Below are the code and all the weights of a small trained network. Each question names an input and a class and asks about switching units off, where a switched-off unit gives its printed mean instead of its output.

import numpy as np


def w(rows, s, z=0):
    codes = np.array(rows[::2]) - 128.0
    scale = np.full(codes.shape[1], s)
    scale[-1] = z or s
    return codes * scale


def f(y):
    return np.maximum(y, 0)


def log_softmax(a):
    a = a - a.max(-1, keepdims=True)
    return a - np.log(np.exp(a).sum(-1, keepdims=True))


def net(x, mask):
    res = np.array(x, float).reshape(1, 6) / 4 @ E
    y = f(res @ A[0][:, :-1].T + A[0][:, -1])
    res = res + np.where(mask, y, B[0][:, -1]) @ B[0][:, :-1]
    return log_softmax(res[-1] @ U[:, :-1].T + U[:, -1])


A, B = {}, {}
E = w([
[180,109,96,116,251,68,142],'x0',
[225,164,125,126,138,211,138],'x1',
[128,128,127,130,128,128,130],'x2',
[122,132,127,130,136,132,127],'x3',
[118,27,123,98,156,188,70],'x4',
[130,126,127,128,125,127,130],'x5',
],0.012)
A[0] = w([
[170,125,117,130,161,146,159,46],'neuron 1',
[139,75,122,137,129,184,101,112],'neuron 2',
[134,184,131,125,114,133,126,248],'neuron 3',
[150,171,137,128,83,235,136,110],'neuron 4',
[222,149,125,127,176,159,134,2],'neuron 5',
[82,137,120,133,102,135,127,165],'neuron 6',
[127,18,118,120,122,216,120,107],'neuron 7',
[149,164,126,137,78,223,135,123],'neuron 8',
[106,144,120,141,169,7,140,161],'neuron 9',
[166,212,132,127,76,139,148,187],'neuron 10',
[120,41,131,126,146,170,92,136],'neuron 11',
[131,180,126,129,120,82,152,240],'neuron 12',
[130,99,130,121,119,149,114,107],'neuron 13',
[133,124,136,116,118,136,134,95],'neuron 14',
[104,5,133,118,171,90,116,75],'neuron 15',
[209,151,128,123,169,160,133,23],'neuron 16',
[142,101,134,142,110,195,121,67],'neuron 17',
[125,117,124,144,116,102,152,105],'neuron 18',
[82,118,134,123,106,132,127,115],'neuron 19',
[27,111,130,131,33,134,133,236],'neuron 20',
[118,128,124,107,157,100,121,108],'neuron 21',
],0.018,0.005)
B[0] = w([
[79,109,139,123,137,142,118,180],'neuron 1',
[137,181,131,79,166,150,132,194],'neuron 2',
[135,121,127,179,97,103,117,186],'neuron 3',
[216,191,140,114,114,104,140,223],'neuron 4',
[28,116,135,149,144,170,139,226],'neuron 5',
[87,133,124,138,126,140,128,171],'neuron 6',
[128,195,129,51,215,156,143,238],'neuron 7',
[217,145,108,132,103,97,120,217],'neuron 8',
[152,164,126,105,213,25,136,234],'neuron 9',
[141,101,131,181,45,88,109,222],'neuron 10',
[154,58,129,102,128,193,121,223],'neuron 11',
[98,183,123,141,164,62,134,203],'neuron 12',
[131,148,128,111,158,142,130,158],'neuron 13',
[141,132,126,145,144,138,140,135],'neuron 14',
[220,35,125,110,80,162,133,235],'neuron 15',
[34,130,128,125,123,159,120,214],'neuron 16',
[127,182,120,82,145,129,142,178],'neuron 17',
[130,140,118,136,168,132,109,144],'neuron 18',
[98,133,110,135,139,165,137,165],'neuron 19',
[2,123,142,136,144,179,126,251],'neuron 20',
[160,118,106,129,122,115,114,163],'neuron 21',
],0.032,0.018)
U = w([
[21,108,165,205,97,104,112,222],'0',
[200,161,132,84,171,79,156,158],'1',
[69,77,161,98,121,227,139,156],'2',
[236,1,128,111,102,136,116,7],'3',
[201,130,147,173,32,104,120,67],'4',
],0.0076,0.002)

Each question gives the input, the list of numbers given to net, and the class t.
The units are the neurons (one row each of A and B). Each row of codes is followed by its name. A weight is (code - 128) times the scale printed after its matrix; where a second scale follows, it is the last column's (A, B and U).
mask holds one flag per neuron, in row order. A switched-off neuron (its flag False) gives its mean, the last column of its row in B, instead of its output. The means were averaged over made-up inputs and are rounded, as every weight is.
A unit's drop is (log p(t) with every unit on - log p(t) with that unit switched off) / (log p(t) with every unit on - log p(t) with every unit switched off).
The circuit of an input: a set's keep is (log p(t) with only the set's units on - log p(t) with every unit switched off) / (log p(t) with every unit on - log p(t) with every unit switched off). Starting from the 12 units with the biggest drops (on a tie, the unit counted first), units are removed one at a time, each time the one whose removal leaves the highest keep (on an exact tie, the one counted first), for as long as the keep stays at least 0.8.
circuit, biggest first: the units of the circuit, biggest drop first
k most important neurons: the k neurons with the biggest drops, biggest first
drop of u: that unit's drop, to one decimal
input [7,-7,-7,-6,2,-4], class 3: circuit, biggest first -> neuron 15
input [8,0,7,-6,1,-7], class 3: 2 most important neurons -> neuron 20; neuron 15
input [0,8,0,8,-8,-5], class 4: 3 most important neurons -> neuron 4; neuron 8; neuron 20
input [0,-5,-2,6,-1,-1], class 0: 3 most important neurons -> neuron 7; neuron 4; neuron 20
input [-3,1,7,-5,5,-1], class 1: 3 most important neurons -> neuron 5; neuron 16; neuron 7
input [-5,8,-3,3,1,-7], class 1: 3 most important neurons -> neuron 17; neuron 7; neuron 15
input [0,2,8,-1,3,-5], class 1: 3 most important neurons -> neuron 20; neuron 5; neuron 16
input [-2,8,6,3,0,-3], class 4: 2 most important neurons -> neuron 10; neuron 9
input [1,-3,3,3,6,-1], class 3: 4 most important neurons -> neuron 15; neuron 5; neuron 16; neuron 20
input [2,-8,-1,7,7,-2], class 3: drop of neuron 15 -> 1.6
input [4,7,8,-1,-2,-6], class 0: drop of neuron 17 -> 0.0
input [2,5,2,0,1,6], class 2: drop of neuron 9 -> 0.1
input [5,-6,2,-8,8,-7], class 3: drop of neuron 15 -> 0.6
